Each row has a class, written after it.
[-430 -718 -263   34  -90  482   49   20  379 -171 -194 -144  161  194
   13  343  258    9  185   84  111  313 -385 -113   70  132  200  296
  270  193 -418 -268  -93  142]  ruf
[ 120 -653 -354 -337 -254 -223 -146  123   34   93  -26 -158  207 -250
  125  -70  104 -117  142   80 -131  150  -87 -291 -329   61  258 -210
  259  190  260 -539  444 -156]  Feve
[-609 -460 -344 -190 -401  328 -186 -117  -70   -7  -14  194   87  164
  381  343   60 -105  336 -148   45  -34 -119   39 -239  154 -110  132
  384  286  -55 -272 -100  110]  Feve
[  46 -610 -279 -359 -395  -44  -35   96  -21   64    0 -259   52 -304
  116 -109  149 -157   23   99 -216   61 -202 -109 -385  -47  352  -45
  271   78  239 -394  370 -147]  ruf
[-580 -622 -256    1 -263  352 -170  -73  209  135 -413  197  169  182
  124  389  237 -109  383 -144   20  242 -452  -58  -76  248  262  158
  277  126  -53 -387  -60  158]  mem
[-458 -665 -573 -505 -219  206  -68   17 -128   68 -217 -113  234  100
  305  260   55 -108  126  -33  -63  174 -335  -33 -407 -130  117  -63
  592  501  131 -586   40  -32]  temal
[ 106 -526 -304  -85 -144   13 -191  -27  123    5 -118 -134   95 -140
 -168    9  173 -102  110  128   31  115 -245 -219  -88  -40  571 -130
  199   10  143 -514  324 -148]  Puz
[-567 -398 -229 -150    4  312 -212 -193   50  -42 -315  184  -24  309
  -38  355  175  -76  442  -11  103   97 -250   73  108 -124  265  134
  199  237  -51 -215 -177  147]  ruf
[ 126 -287 -165   51  -58  -38   86 -206  268   -2  -39  -97   26  -84
 -181  -94  -29 -136   81  121  -21    8 -156 -130  128  -40  394  -27
   81 -202  -94 -197  132 -132]  guvoz
[-351 -477 -364  -31   42  557 -412 -119   37  135 -282   94 -105  235
 -212  249  156   -1  274  205  133  187 -448  -35   54  -58  330  201
  152  130 -193 -305  -19  155]  mem
[  72 -686 -278   -7 -195  -51  -10 -154  133  110 -238 -151  121 -132
   -1   -4   98 -222  425  194   31 -276 -117   17  137   14  414  -97
  235  -62   87 -250  453 -209]  Feve
[-535 -571 -263 -372 -419  477    2 -114   69  -21 -160  113  227  116
   55  153  174  -83  142 -183   89  153 -407  -87 -157   53  327   79
  353  304  -44 -532 -124   47]  ruf
[-497 -382 -324 -111 -229  267  -65 -256   74   45 -296  247  223  299
  263  401   78 -157  316  -91  141  103 -238 -105 -168  -10  212   33
  454  276   17 -397    4  110]  mamef
[  43 -742  -85  -43 -232  -58 -246  -66  152    9 -215  -64  337 -124
 -104   71  122 -127  279  330  143   30 -174 -290  -26   72  551  -69
    8  -65  261 -511  560   -5]  ruf
[-306 -749 -282  -53 -175  -98   12 -182  232   69 -343    8  370  -80
  147  144   71 -224  419  212  125   29 -217 -216   27  127  566 -209
   -2 -193  162 -542  315 -182]  Feve
[  10 -556  -91   27 -153  -54   61 -245  290   -5 -236  -41  274  -85
 -156   22  105 -180  279  117   92    5 -231 -219  133   19  598  -34
   35 -153   94 -366  255 -120]  Puz
[-778 -416 -111  -10 -191  268 -149 -171    2 -153 -208    5  469  206
  115  316   47  -30  152  148  301  293 -223 -144 -283   16  390   21
   87   84  170 -555   91  175]  guvoz
[-229 -416 -175 -191  -69  413  -85  -37  243   23   23  140  -58  212
   58  188 -110   95   80  -19  -75  106 -114  -48 -128  -67  -92   81
  579  358 -127 -309 -313  -16]  Puz
[ -47 -699 -130  -84 -488  -20 -172 -151  160  138 -213  -14  187 -119
  117  127   37 -273  444  152  -72   65 -284 -162  -27   35  591  -57
  152  -85  191 -251  461  -41]  mem
[  90 -542 -274   55 -212  -32  -22 -116  198  -46 -104 -242  196 -183
  -91  104  -31  -49  158  278   22   21 -252 -162  111  -63  531  -83
  150 -140  106 -346  336 -173]  mamef
[-325 -458 -444 -126 -239  218  162   67   52  -33    8 -239  209   -6
  202  151   56   -9  -45   18  -62  238 -253 -167 -471  -59  112  110
  401  315 -128 -380  -15   56]  mamef
[-364 -113 -321  -46 -122  188 -211 -197   20  238 -118  470   37  263
  159  404   30 -221  363 -203  145  -62 -175 -177   14  119   40 -106
  285  243 -117 -267 -222   -2]  mem
[  10 -397  -68  -47  -86    2  144 -201  254   79 -186 -176  300  -65
 -264 -155  174  -79  166   46  212 -113  -89  -93  247 -155  584  -21
  187 -123  161 -417  362  -95]  mamef
[-159 -643 -328  -28 -308  -20  -68 -224  191   94 -248  -77  325 -121
  166  154   49 -277  366  170   75  -56 -238 -260    9  166  461 -106
   20  -68   85 -407  427  -99]  mamef
[-633 -290  -63  -54 -295  464  148 -218  391  123 -178  305  181  182
   97  307  187   21  111 -265  151  512 -413 -153 -247  148  305  163
  232  152 -239 -382 -304  154]  zifod
[-567 -384 -147 -109 -242  355  -65 -113  174  -71   -3   -4  196  147
 -142  127  125   60   70 -165  137  242 -267    0 -145  -58  349  197
  358  157   55 -507 -109  100]  ruf
[  89 -464 -375  -94  -69  -80 -112  -61  147   86 -119 -162  205 -125
 -185    0  104 -181  152   85   77 -133 -178 -178  -43 -158  493 -129
  269    3  209 -534  337 -213]  mem
[-462 -693 -250  -17 -150  361  -27  136  117 -231 -166   29  166  148
   63  202  281  -16  218   74  -41  413 -233 -217 -228  -29  204  170
  327  244  -75 -442  -38  184]  Puz
[-614 -462 -284 -500 -499  261 -182 -145 -192  123  -86  253  185  170
  287   91  220 -141  137 -202    4  100 -215 -151 -668   25  150  -66
  511  514  275 -476   55    2]  zifod
[  68 -377 -131  -15 -286  -97  143 -207  159  -68  -33  -91   93 -138
  -78    8   52 -205  234   12  -28  -96 -126  -84  135  -29  433  -37
  248 -153    9 -218  123 -123]  guvoz
[-601 -795 -215  -77   41  385  238   -2  405 -176 -140 -236  160  146
  244  333  -47   75  174  276   80  407 -192  -38 -167  -59  248  155
  415   49 -294 -400 -221   27]  Puz
[-436 -891 -411 -470 -197  479  -91  160   -3  -94  -94 -172  116   -2
  216  246  356  120   81   99  140  152 -244   -8 -363  -73   27  263
  448  357  -13 -488   99   65]  Puz
[-499 -681 -285  123 -198  396   16  159  129 -154  -92 -369  104   25
    9  394  384  136  106   96   63  424 -338   62 -276  -40  226  482
  436   91 -200 -366  -42  346]  guvoz
[-235 -662 -302  -66  -91  -74  -33 -184  209 -147 -245 -212  325 -100
  -18   64  -58 -110  325  239  110  -54 -125  -22   69 -100  526  -85
   83  -21  143 -320  444 -160]  mem
[-660   10    1    3  114  361 -170 -355   93    4 -148  244  -18  322
    9  396  -82  -38  216    5  300    9 -115   60  242  202  121   14
   70 -166 -195 -288 -550   81]  zifod
[  46 -633 -356 -324 -217 -115 -124 -216  125  -10 -242   37  134  -69
  119  -22  -73 -237  276  206  -45 -217 -152 -160 -174  -95  497 -326
  233   90  190 -378  387 -303]  temal
[ -13 -638 -127   91 -202 -191  -39 -149  255 -208 -305 -125  140 -113
  -53   93  225 -222  372  186  -70  189 -253 -197  -42   70  608   73
  -65 -239   49 -188  377   58]  guvoz
[-380 -700 -454 -180 -331  224 -146  -32  103  -31 -121   46   60  114
  246  281   63    9  135  128 -106  366 -262 -126 -304  -41  215   80
  371  256  -82 -331   54  152]  zifod
[ 172 -224  -20  -48   51 -161 -326 -116   90  -49  -37 -163  -15  -38
 -333  -87  130  -34  196   58  129 -300  149   39  153 -167  409  -74
  186  -24  286 -257  290  -91]  Puz
[ 142 -686 -310 -100 -257   -9 -240  -54  219  103 -219  -94  114  -61
  -49  -76  113 -164  159  169 -136  -83 -191 -171  -28 -103  510 -181
  263   83  279 -391  478 -210]  Puz
[-793  130  -19 -154 -297  364  106 -314  277  104   37  454  196  260
  144  168  266 -127   16 -547  200  727 -323 -251 -389   63  283  158
  173  124  -48 -419 -215  144]  zifod
[-577 -464 -322 -163 -249  434 -352 -152   71  230  -71  270   26  188
  149  270   -7   20  299  -73  139   85 -300  -23 -221  173   27   71
  141  243  -53 -330  -77   43]  Feve
[-649 -254    6  149 -290  139 -156 -115  -49 -408 -161 -131  407   65
 -169  242  214  -83  179  -33  156  335 -293 -128 -140   54  572  156
  -66 -127  195 -501  -35  290]  guvoz
[-324 -425 -246  -37 -246  139 -303   96   -6  -97  -70 -169  114  119
   78  282   -2   35   55   26  -59  384 -275  -78 -357  -12  316  -36
  291  287  110 -342   33  110]  Puz
[ -23 -609 -117   92   33   29 -318  -91  297   -7 -178 -183  107  -30
 -270  -53   38    5  225  295   92  -41  -60  -43  302  -38  517  -78
   56 -179  214 -389  404 -124]  Puz
[-297 -547 -243  242   24  348 -120   -5  240 -126 -212 -176  184  156
 -374  296  268  -24  268   38  154  398 -506 -144  254   58  447  257
  199  -61 -204 -498  -75  183]  temal
[ 223 -508 -224  -60 -358  -61 -181   27  122   62  -47 -161  130 -219
 -140   28  239 -179  100   56 -114   56 -275 -278   23   46  432  -63
  223  -80  201 -473  302  -92]  guvoz
[  35 -510 -323 -252  -16 -127 -287  -33   95  123 -207  -56  210  -65
  -76  -38  143 -151  133  135   79  -30 -113 -253   -3  -25  327 -219
   26   50  293 -530  446 -134]  guvoz
[-283 -805 -496 -233 -370  353 -107   27  165  188  -19  -58  139   51
  172  174  187   16  150  -71   10   50 -245  -97 -482   90  -40   82
  649  668 -105 -352  218  -42]  zifod
[-440 -569 -400 -142 -156  360  -18   53  211   61 -106  116   40  125
  332  402   66  -91  219   55 -142  496 -270 -212 -297   14  -20  197
  325  369 -298 -349 -147  228]  ruf
[ -48 -542 -127  -34 -400  -79   87 -143  154   32 -150 -116  267 -252
   51  171  218 -276  359   -5   18   88 -337 -218  142  255  506   -5
   18 -269   37 -382  167 -103]  Feve
[-122 -729 -216 -173 -198  -67  187 -153  280    4 -335  -82  372  -63
   65  -27  193 -233  256  128   32   71 -203 -178  -18  -93  538  -38
  136   40  152 -378  490 -117]  ruf
[-441 -650 -377 -118 -196  325  161 -229  219  -57 -287  -30  185   65
  179  481 -123  -16  260  140   67  273 -389   -2  -73   -2  333   96
  396  129 -288 -431 -228  106]  guvoz
[ 221 -315  -62  160  -33  -89  -12 -279  327   72  -52  -76  166  -60
 -229  144 -216 -157  220  270   67  -28 -158 -236  451   -9  415  -76
   14 -314  -63 -297   42  -91]  guvoz
[-389 -658 -274 -154 -327  388 -445  -23  104   36 -272  157  242  214
   20  227  149  -36  200  -34   81  199 -418 -168 -142  153  275   11
  247  244  131 -561  185  119]  temal
[-278 -336 -417 -403 -545  174  227  108 -103   61  242  -72  166  -77
  233  101  340    4 -174 -392  -43  244 -244 -189 -667   13   28   54
  790  605  -74 -421  -93  -40]  guvoz
[ -32 -576 -161  182 -114   15   22 -110  323 -162 -116 -348  242 -215
 -293  133  125 -108  284  283   84  177 -316 -195  288  -51  746   62
  -12 -337  -74 -452  180  -25]  temal
[ -28 -899 -385  -15 -186  -36   91  -52  209 -102 -343 -298  345 -127
  -92   84  104 -200  366  299   10   34 -309 -145  186 -141  698  -81
  220  -50   60 -407  444 -136]  mem
[ 220 -756 -386    9 -155  -26  -87 -165  200    3 -232 -309  189 -134
 -152   34   65 -195  240  349    5 -246 -248 -103  327  -54  451  -71
  182  -74   57 -288  486 -223]  guvoz
[   4 -544 -181  158   76   13 -176 -132  311  -93 -177 -237  166   21
 -238   42  -77  -81  178  340   14  118 -168 -131  283 -115  536  -80
  115 -181  140 -400  281 -143]  Puz
[-581 -263  -49   68  151  297   50  -96  260 -181 -130 -141  -76  233
  -48  280  -19   97  193   88   32  367 -122  148  -13 -210  371  156
  331  -10 -173 -231 -413  126]  Puz
[   8 -378 -191   80  -68 -171 -135 -220  161  -17 -133  -75   26  -72
  -99   83   22  -95  288  268   56 -245   91  -14  -59 -171  507 -174
  263  -23  144 -255  255 -130]  zifod
[-120 -482 -170  -56 -187  -23   51 -237  262   47 -251  126  288  -67
   42   42   35 -254  284   49  114  -67 -241 -223   30  112  468 -171
    0 -162   74 -423  249 -189]  temal
[ -44 -692 -219  -19 -115  -48 -169  -57  273 -193 -212 -234  298  -98
  -82  109  112  -77  221  281   63  240 -283 -234   73   30  533   15
 -115 -200  124 -419  400  -48]  Feve
